Below is a small trained network, with its code and all its weights. Each question gives an input and a class and asks what happens when units are switched off, that is, made to give their printed mean instead of their output.

import numpy as np


def w(rows, s, z=0):
    codes = np.array(rows[::2]) - 128.0
    scale = np.full(codes.shape[1], s)
    scale[-1] = z or s
    return codes * scale


def norm(h):
    return h / np.sqrt((h * h).mean(-1, keepdims=True) + 1e-5)


def f(y):
    return np.maximum(y, 0)


def log_softmax(a):
    a = a - a.max(-1, keepdims=True)
    return a - np.log(np.exp(a).sum(-1, keepdims=True))


def net(x, mask):
    res = np.array(x, float).reshape(1, 7) / 4 @ E
    u = 0
    for l in range(2):
        y = f(norm(res) @ A[l][:, :-1].T + A[l][:, -1])
        res = res + np.where(mask[u : u + 8], y, B[l][:, -1]) @ B[l][:, :-1]
        u += 8
    return log_softmax(norm(res)[-1] @ U[:, :-1].T + U[:, -1])


A, B = {}, {}
E = w([
[126,124,120,119,114,144,144,121],'x0',
[132,133,118,137,122,122,129,128],'x1',
[135,135,117,139,133,117,142,128],'x2',
[83,221,173,133,122,139,136,75],'x3',
[33,66,95,138,150,63,114,22],'x4',
[130,129,132,131,134,122,125,130],'x5',
[178,148,89,10,121,57,100,94],'x6',
],0.011)
A[0] = w([
[107,245,132,103,153,152,103,64,35],'L0N0',
[153,147,148,113,159,149,133,163,49],'L0N1',
[95,227,152,117,147,153,145,95,2],'L0N2',
[104,242,158,125,131,133,125,101,20],'L0N3',
[224,181,121,2,107,71,106,78,52],'L0N4',
[195,61,75,102,145,131,96,169,24],'L0N5',
[171,62,107,128,157,129,124,149,20],'L0N6',
[189,214,144,75,96,154,145,227,70],'L0N7',
],0.0088,0.0085)
B[0] = w([
[74,43,225,129,24,28,178,140,172],'L0N0',
[145,119,102,151,121,133,136,93,141],'L0N1',
[134,83,218,171,23,83,185,130,154],'L0N2',
[132,78,180,157,43,76,152,122,164],'L0N3',
[2,187,49,77,193,118,134,211,245],'L0N4',
[107,94,223,128,41,55,191,133,182],'L0N5',
[116,91,175,167,71,86,161,147,145],'L0N6',
[226,129,131,134,185,167,67,14,253],'L0N7',
],0.0089,0.0066)
A[1] = w([
[177,21,99,114,104,95,144,208,17],'L1N0',
[80,138,115,198,194,188,131,149,2],'L1N1',
[215,182,144,119,151,140,100,119,37],'L1N2',
[58,86,98,128,165,94,103,7,79],'L1N3',
[83,148,124,140,155,129,185,192,23],'L1N4',
[157,180,189,95,154,157,125,110,93],'L1N5',
[80,99,127,101,156,78,126,47,98],'L1N6',
[103,121,188,217,112,191,149,171,106],'L1N7',
],0.011,0.0043)
B[1] = w([
[43,171,228,164,22,77,169,43,208],'L1N0',
[132,176,70,18,149,71,78,165,182],'L1N1',
[135,54,109,218,151,184,89,101,190],'L1N2',
[227,133,147,182,135,199,122,129,238],'L1N3',
[159,124,66,136,151,198,130,122,149],'L1N4',
[121,38,101,218,134,141,174,109,174],'L1N5',
[190,125,142,158,136,199,129,188,221],'L1N6',
[78,161,66,2,143,52,127,141,254],'L1N7',
],0.0091,0.0081)
U = w([
[254,114,109,204,187,242,100,109,254],'0',
[17,163,17,34,203,91,107,194,146],'1',
[60,98,237,168,29,73,172,105,27],'2',
],0.013,0.00058)

Each question gives the input, the list of numbers given to net, and the class t.
The units are the neurons (one row each of A and B). Each row of codes is followed by its name. A weight is (code - 128) times the scale printed after its matrix; where a second scale follows, it is the last column's (A, B and U).
mask holds one flag per neuron, layer by layer. A switched-off neuron (its flag False) gives its mean, the last column of its row in B, instead of its output. The means were averaged over made-up inputs and are rounded, as every weight is.
A unit's drop is (log p(t) with every unit on - log p(t) with that unit switched off) / (log p(t) with every unit on - log p(t) with every unit switched off).
The circuit of an input: a set's keep is (log p(t) with only the set's units on - log p(t) with every unit switched off) / (log p(t) with every unit on - log p(t) with every unit switched off). Starting from the 12 units with the biggest drops (on a tie, the unit counted first), units are removed one at a time, each time the one whose removal leaves the highest keep (on an exact tie, the one counted first), for as long as the keep stays at least 0.8.
units of the circuit, in order: the units of the circuit, biggest drop first
k most important neurons: the k neurons with the biggest drops, biggest first
top k neurons in layer l: the k neurons of layer l with the biggest drops, biggest first
drop when u is switched off: that unit's drop, to one decimal
input [-3,-3,-4,1,3,-6,-4], class 1: top 2 neurons in layer 1 => [L1N7; L1N1]
input [-3,8,-6,0,-2,3,-3], class 1: units of the circuit, in order => [L1N7]
input [0,4,6,2,5,3,-6], class 1: 3 most important neurons => [L0N7; L1N1; L1N7]
input [-5,-5,-5,-8,-7,3,4], class 2: 3 most important neurons => [L0N5; L1N0; L1N3]
input [-6,-5,0,5,-4,-6,-5], class 1: 2 most important neurons => [L1N7; L1N0]
input [-8,-5,-4,-7,-6,-7,-2], class 2: 3 most important neurons => [L1N0; L0N5; L1N3]
input [-5,5,5,4,4,-7,-4], class 0: 2 most important neurons => [L1N3; L0N4]
input [-6,-5,-4,2,-3,7,3], class 0: 2 most important neurons => [L0N7; L1N7]
input [0,0,8,-7,-3,-1,-5], class 2: 2 most important neurons => [L1N0; L0N4]
input [-7,0,-7,-3,2,-6,-3], class 1: 2 most important neurons => [L0N7; L0N0]
input [5,5,3,7,5,1,-7], class 1: 2 most important neurons => [L1N7; L0N7]
input [-5,2,3,-6,-5,7,-3], class 2: 2 most important neurons => [L1N0; L0N5]
input [-1,0,-2,-8,-1,-2,7], class 2: top 2 neurons in layer 1 => [L1N0; L1N7]
input [8,6,-7,2,7,-5,7], class 0: units of the circuit, in order => [L1N3]
input [-7,6,-1,-6,2,-3,5], class 2: top 2 neurons in layer 1 => [L1N0; L1N7]
input [-7,7,5,-5,5,4,-7], class 1: 2 most important neurons => [L0N7; L1N1]
input [-6,0,-1,-5,-4,2,-5], class 1: 2 most important neurons => [L1N7; L0N0]
input [-3,-7,-8,-8,-7,7,2], class 2: drop when L1N7 is switched off => -0.1
input [-3,-2,-7,-3,0,4,2], class 2: drop when L1N0 is switched off => 0.2
input [7,8,6,0,-5,-3,-7], class 1: drop when L1N7 is switched off => 0.8
input [2,-3,3,-3,8,-5,4], class 0: drop when L0N3 is switched off => 0.0
